Below are the code and all the weights of a small trained network. Each question names an input and a class and asks about switching units off, where a switched-off unit gives its printed mean instead of its output.

import numpy as np


def w(rows, s, z=0):
    codes = np.array(rows[::2]) - 128.0
    scale = np.full(codes.shape[1], s)
    scale[-1] = z or s
    return codes * scale


def norm(h):
    return h / np.sqrt((h * h).mean(-1, keepdims=True) + 1e-5)


def f(y):
    return np.maximum(y, 0)


def log_softmax(a):
    a = a - a.max(-1, keepdims=True)
    return a - np.log(np.exp(a).sum(-1, keepdims=True))


def net(x, mask):
    res = np.array(x, float).reshape(1, 4) / 4 @ E
    u = 0
    for l in range(2):
        y = f(norm(res) @ A[l][:, :-1].T + A[l][:, -1])
        res = res + np.where(mask[u : u + 11], y, B[l][:, -1]) @ B[l][:, :-1]
        u += 11
    return log_softmax(norm(res)[-1] @ U[:, :-1].T + U[:, -1])


A, B = {}, {}
E = w([
[196,94,73,52,64,237,77],'x0',
[105,223,106,110,5,107,180],'x1',
[65,49,59,149,127,149,250],'x2',
[247,91,220,198,64,163,195],'x3',
],0.0032)
A[0] = w([
[89,39,50,111,132,177,215,45],'L0N1',
[145,89,105,75,93,214,98,2],'L0N2',
[86,152,68,61,145,164,74,70],'L0N3',
[122,72,153,120,203,112,124,71],'L0N4',
[138,93,95,106,103,228,97,22],'L0N5',
[108,185,92,89,14,154,140,41],'L0N6',
[192,92,149,173,69,156,116,66],'L0N7',
[106,159,58,105,178,147,114,44],'L0N8',
[176,2,122,106,196,152,76,56],'L0N9',
[123,110,104,64,57,178,120,81],'L0N10',
[148,164,167,92,131,159,78,47],'L0N11',
],0.0059,0.005)
B[0] = w([
[99,75,89,241,36,97,44,254],'L0N1',
[253,146,42,115,180,39,150,169],'L0N2',
[118,70,169,56,105,128,161,246],'L0N3',
[107,186,120,140,146,171,147,196],'L0N4',
[220,135,76,125,182,49,170,175],'L0N5',
[115,180,132,157,194,236,154,235],'L0N6',
[82,50,139,43,123,126,156,206],'L0N7',
[101,71,164,75,128,122,153,178],'L0N8',
[100,252,126,149,159,248,155,255],'L0N9',
[186,170,79,152,192,56,159,209],'L0N10',
[154,111,119,146,118,98,77,168],'L0N11',
],0.0059,0.0025)
A[1] = w([
[105,150,149,74,138,95,73,116],'L1N1',
[189,150,129,94,118,124,65,77],'L1N2',
[121,126,160,172,170,4,155,3],'L1N3',
[112,227,111,131,43,134,192,86],'L1N4',
[65,168,159,204,190,63,168,85],'L1N5',
[200,51,165,151,87,186,185,138],'L1N6',
[20,97,73,70,142,131,111,139],'L1N7',
[123,116,56,63,143,109,115,91],'L1N8',
[161,170,192,124,102,116,123,126],'L1N9',
[157,184,138,96,122,155,93,119],'L1N10',
[170,144,180,133,134,102,2,31],'L1N11',
],0.0069,0.0051)
B[1] = w([
[112,60,132,157,93,132,199,199],'L1N1',
[103,95,74,197,119,82,170,172],'L1N2',
[223,122,16,55,107,128,121,166],'L1N3',
[119,108,143,160,254,225,39,226],'L1N4',
[250,132,70,67,108,163,106,241],'L1N5',
[48,183,192,43,128,35,65,243],'L1N6',
[166,141,249,119,80,108,136,253],'L1N7',
[169,152,207,111,131,62,112,183],'L1N8',
[71,55,82,111,144,128,173,196],'L1N9',
[97,92,97,200,105,119,174,203],'L1N10',
[44,93,53,218,38,130,163,175],'L1N11',
],0.0053,0.0041)
U = w([
[241,144,52,75,150,91,139,136],'0',
[75,112,252,31,107,78,125,174],'1',
[92,182,144,169,204,244,117,205],'2',
[64,71,72,231,56,93,124,3],'3',
],0.014,0.0017)

Each question gives the input, the list of numbers given to net, and the class t.
The units are the neurons (one row each of A and B). Each row of codes is followed by its name. A weight is (code - 128) times the scale printed after its matrix; where a second scale follows, it is the last column's (A, B and U).
mask holds one flag per neuron, layer by layer. A switched-off neuron (its flag False) gives its mean, the last column of its row in B, instead of its output. The means were averaged over made-up inputs and are rounded, as every weight is.
A unit's drop is (log p(t) with every unit on - log p(t) with that unit switched off) / (log p(t) with every unit on - log p(t) with every unit switched off).
The circuit of an input: a set's keep is (log p(t) with only the set's units on - log p(t) with every unit switched off) / (log p(t) with every unit on - log p(t) with every unit switched off). Starting from the 12 units with the biggest drops (on a tie, the unit counted first), units are removed one at a time, each time the one whose removal leaves the highest keep (on an exact tie, the one counted first), for as long as the keep stays at least 0.8.
circuit, biggest first: the units of the circuit, biggest drop first
unit that matters most: the unit with the biggest drop
top k neurons: the k neurons with the biggest drops, biggest first
top k neurons in layer l: the k neurons of layer l with the biggest drops, biggest first
drop when u is switched off: that unit's drop, to one decimal
input [7,3,2,-8], class 1: circuit, biggest first : [L1N7]
input [7,8,1,4], class 2: top 3 neurons : [L0N6 L1N4 L1N5]
input [6,4,-7,-4], class 3: top 2 neurons in layer 1 : [L1N10 L1N2]
input [7,8,-2,2], class 2: top 2 neurons in layer 1 : [L1N4 L1N5]
input [-8,8,6,7], class 0: circuit, biggest first : [L1N5 L1N3 L0N1]
input [-7,-7,-6,-6], class 0: circuit, biggest first : [L1N5 L1N3]
input [-6,-6,5,6], class 0: circuit, biggest first : [L1N5 L1N3]
input [-6,5,6,0], class 0: top 2 neurons : [L1N5 L0N9]
input [-5,-8,-1,-8], class 1: top 2 neurons in layer 1 : [L1N7 L1N4]
input [4,-4,5,3], class 3: top 3 neurons in layer 0 : [L0N1 L0N6 L0N7]
input [-4,4,5,6], class 1: top 2 neurons : [L1N6 L0N9]
input [5,7,0,-8], class 1: top 3 neurons in layer 0 : [L0N3 L0N9 L0N8]
input [0,6,5,1], class 2: top 2 neurons : [L1N4 L0N6]
input [0,-6,2,-8], class 1: unit that matters most : L1N7
input [-5,-2,-6,-1], class 3: top 2 neurons : [L1N11 L0N10]
input [-8,7,-8,-1], class 0: top 2 neurons in layer 0 : [L0N9 L0N1]
input [4,-4,1,6], class 1: top 2 neurons : [L1N6 L0N7]
input [3,4,-5,3], class 3: top 2 neurons : [L0N9 L0N11]
input [-5,6,-1,3], class 2: top 2 neurons : [L1N4 L0N10]
input [-5,-1,-7,2], class 3: circuit, biggest first : [L1N11]
input [3,5,4,2], class 2: top 2 neurons : [L0N6 L1N4]
input [-4,2,-5,2], class 3: top 2 neurons : [L1N11 L0N10]
input [-8,-4,8,-2], class 0: top 2 neurons : [L1N5 L1N3]
input [-8,2,1,-6], class 0: drop when L1N5 is switched off : 0.4
input [3,5,-1,3], class 2: drop when L0N6 is switched off : 0.2
input [-4,6,-5,-3], class 2: drop when L1N4 is switched off : 0.4
